Below are the code and all the weights of a small trained network. Each question names an input and a class and asks about switching units off, where a switched-off unit gives its printed mean instead of its output.

import numpy as np


def w(rows, s, z=0):
    codes = np.array(rows[::2]) - 128.0
    scale = np.full(codes.shape[1], s)
    scale[-1] = z or s
    return codes * scale


def f(y):
    return y / 2 * (1 + np.tanh(0.7978845608 * (y + 0.044715 * y**3)))


def log_softmax(a):
    a = a - a.max(-1, keepdims=True)
    return a - np.log(np.exp(a).sum(-1, keepdims=True))


def net(x, mask):
    res = np.array(x, float).reshape(1, 5) / 4 @ E
    y = f(res @ A[0][:, :-1].T + A[0][:, -1])
    res = res + np.where(mask, y, B[0][:, -1]) @ B[0][:, :-1]
    return log_softmax(res[-1] @ U[:, :-1].T + U[:, -1])


A, B = {}, {}
E = w([
[106,145,176,8],'x0',
[127,114,229,152],'x1',
[194,32,127,114],'x2',
[126,128,127,129],'x3',
[252,196,148,128],'x4',
],0.011)
A[0] = w([
[83,187,159,144,110],'n1',
[183,173,132,110,36],'n2',
[83,95,88,128,104],'n3',
[137,120,112,175,79],'n4',
[196,158,117,122,114],'n5',
[133,150,49,101,139],'n6',
[101,189,74,146,140],'n7',
[131,127,115,166,2],'n8',
[123,139,122,205,57],'n9',
[32,71,108,109,29],'n10',
[165,54,151,143,141],'n11',
[165,84,128,134,61],'n12',
[155,55,108,125,119],'n13',
[159,84,112,201,75],'n14',
[156,77,158,29,75],'n15',
[142,112,105,179,89],'n16',
[111,137,247,182,138],'n17',
],0.013,0.0047)
B[0] = w([
[89,193,53,122,202],'n1',
[45,101,203,237,177],'n2',
[156,120,167,150,199],'n3',
[27,139,221,30,167],'n4',
[99,81,169,210,199],'n5',
[173,1,141,68,197],'n6',
[96,101,56,134,208],'n7',
[68,123,153,110,135],'n8',
[73,162,152,86,192],'n9',
[135,133,190,224,242],'n10',
[131,168,68,158,207],'n11',
[84,161,91,141,161],'n12',
[112,188,63,183,193],'n13',
[82,160,143,34,217],'n14',
[38,175,101,91,194],'n15',
[103,139,175,73,182],'n16',
[187,17,41,87,254],'n17',
],0.0092,0.0089)
U = w([
[73,197,188,40,154],'0',
[120,130,186,249,98],'1',
[167,35,56,102,102],'2',
[135,163,96,140,253],'3',
[116,232,6,183,56],'4',
[174,152,123,122,84],'5',
],0.012,0.013)

Each question gives the input, the list of numbers given to net, and the class t.
The units are the neurons (one row each of A and B). Each row of codes is followed by its name. A weight is (code - 128) times the scale printed after its matrix; where a second scale follows, it is the last column's (A, B and U).
mask holds one flag per neuron, in row order. A switched-off neuron (its flag False) gives its mean, the last column of its row in B, instead of its output. The means were averaged over made-up inputs and are rounded, as every weight is.
A unit's drop is (log p(t) with every unit on - log p(t) with that unit switched off) / (log p(t) with every unit on - log p(t) with every unit switched off).
The circuit of an input: a set's keep is (log p(t) with only the set's units on - log p(t) with every unit switched off) / (log p(t) with every unit on - log p(t) with every unit switched off). Starting from the 12 units with the biggest drops (on a tie, the unit counted first), units are removed one at a time, each time the one whose removal leaves the highest keep (on an exact tie, the one counted first), for as long as the keep stays at least 0.8.
circuit, biggest first: the units of the circuit, biggest drop first
most important unit: the unit with the biggest drop
top k neurons: the k neurons with the biggest drops, biggest first
drop when u is switched off: that unit's drop, to one decimal
input [0,1,-3,3,-7], class 1: most important unit -> n10
input [3,1,2,1,5], class 1: circuit, biggest first -> (n2 n5)
input [-2,3,5,3,3], class 4: top 3 neurons -> (n11 n6 n13)
input [-5,-2,3,1,0], class 0: circuit, biggest first -> (n14 n17 n4)
input [-6,-7,-3,1,8], class 1: circuit, biggest first -> (n5 n2)
input [-7,0,4,-3,-4], class 0: circuit, biggest first -> (n14 n4)
input [-5,1,1,2,-5], class 0: circuit, biggest first -> (n14 n4 n17)
input [-8,-4,6,-2,7], class 0: circuit, biggest first -> (n14 n4)
input [-6,-8,2,-7,6], class 2: top 2 neurons -> (n6 n10)
input [2,7,-8,-4,-5], class 4: circuit, biggest first -> (n1 n4)
input [-4,8,4,0,6], class 2: top 2 neurons -> (n17 n10)
input [7,-5,7,-1,-7], class 0: top 3 neurons -> (n15 n17 n5)
input [6,5,7,2,2], class 4: top 2 neurons -> (n15 n11)
input [-2,-2,7,7,-4], class 3: most important unit -> n1
input [5,-5,4,7,7], class 1: top 4 neurons -> (n2 n5 n17 n14)
input [3,-4,4,-8,-4], class 3: top 2 neurons -> (n17 n15)
input [-8,7,2,-8,8], class 0: top 3 neurons -> (n14 n4 n9)
input [1,4,-7,4,6], class 4: top 3 neurons -> (n1 n6 n10)
input [5,0,-6,5,-3], class 4: top 3 neurons -> (n1 n4 n14)
input [1,-1,5,1,-3], class 4: most important unit -> n13
input [0,4,-5,-4,8], class 1: top 2 neurons -> (n2 n5)
input [7,-1,-5,-3,8], class 1: top 3 neurons -> (n2 n5 n14)
input [0,6,-3,-2,4], class 2: top 2 neurons -> (n17 n10)
input [2,0,-6,1,2], class 4: drop when n1 is switched off -> 0.3
input [2,3,-4,0,6], class 1: drop when n14 is switched off -> 0.1
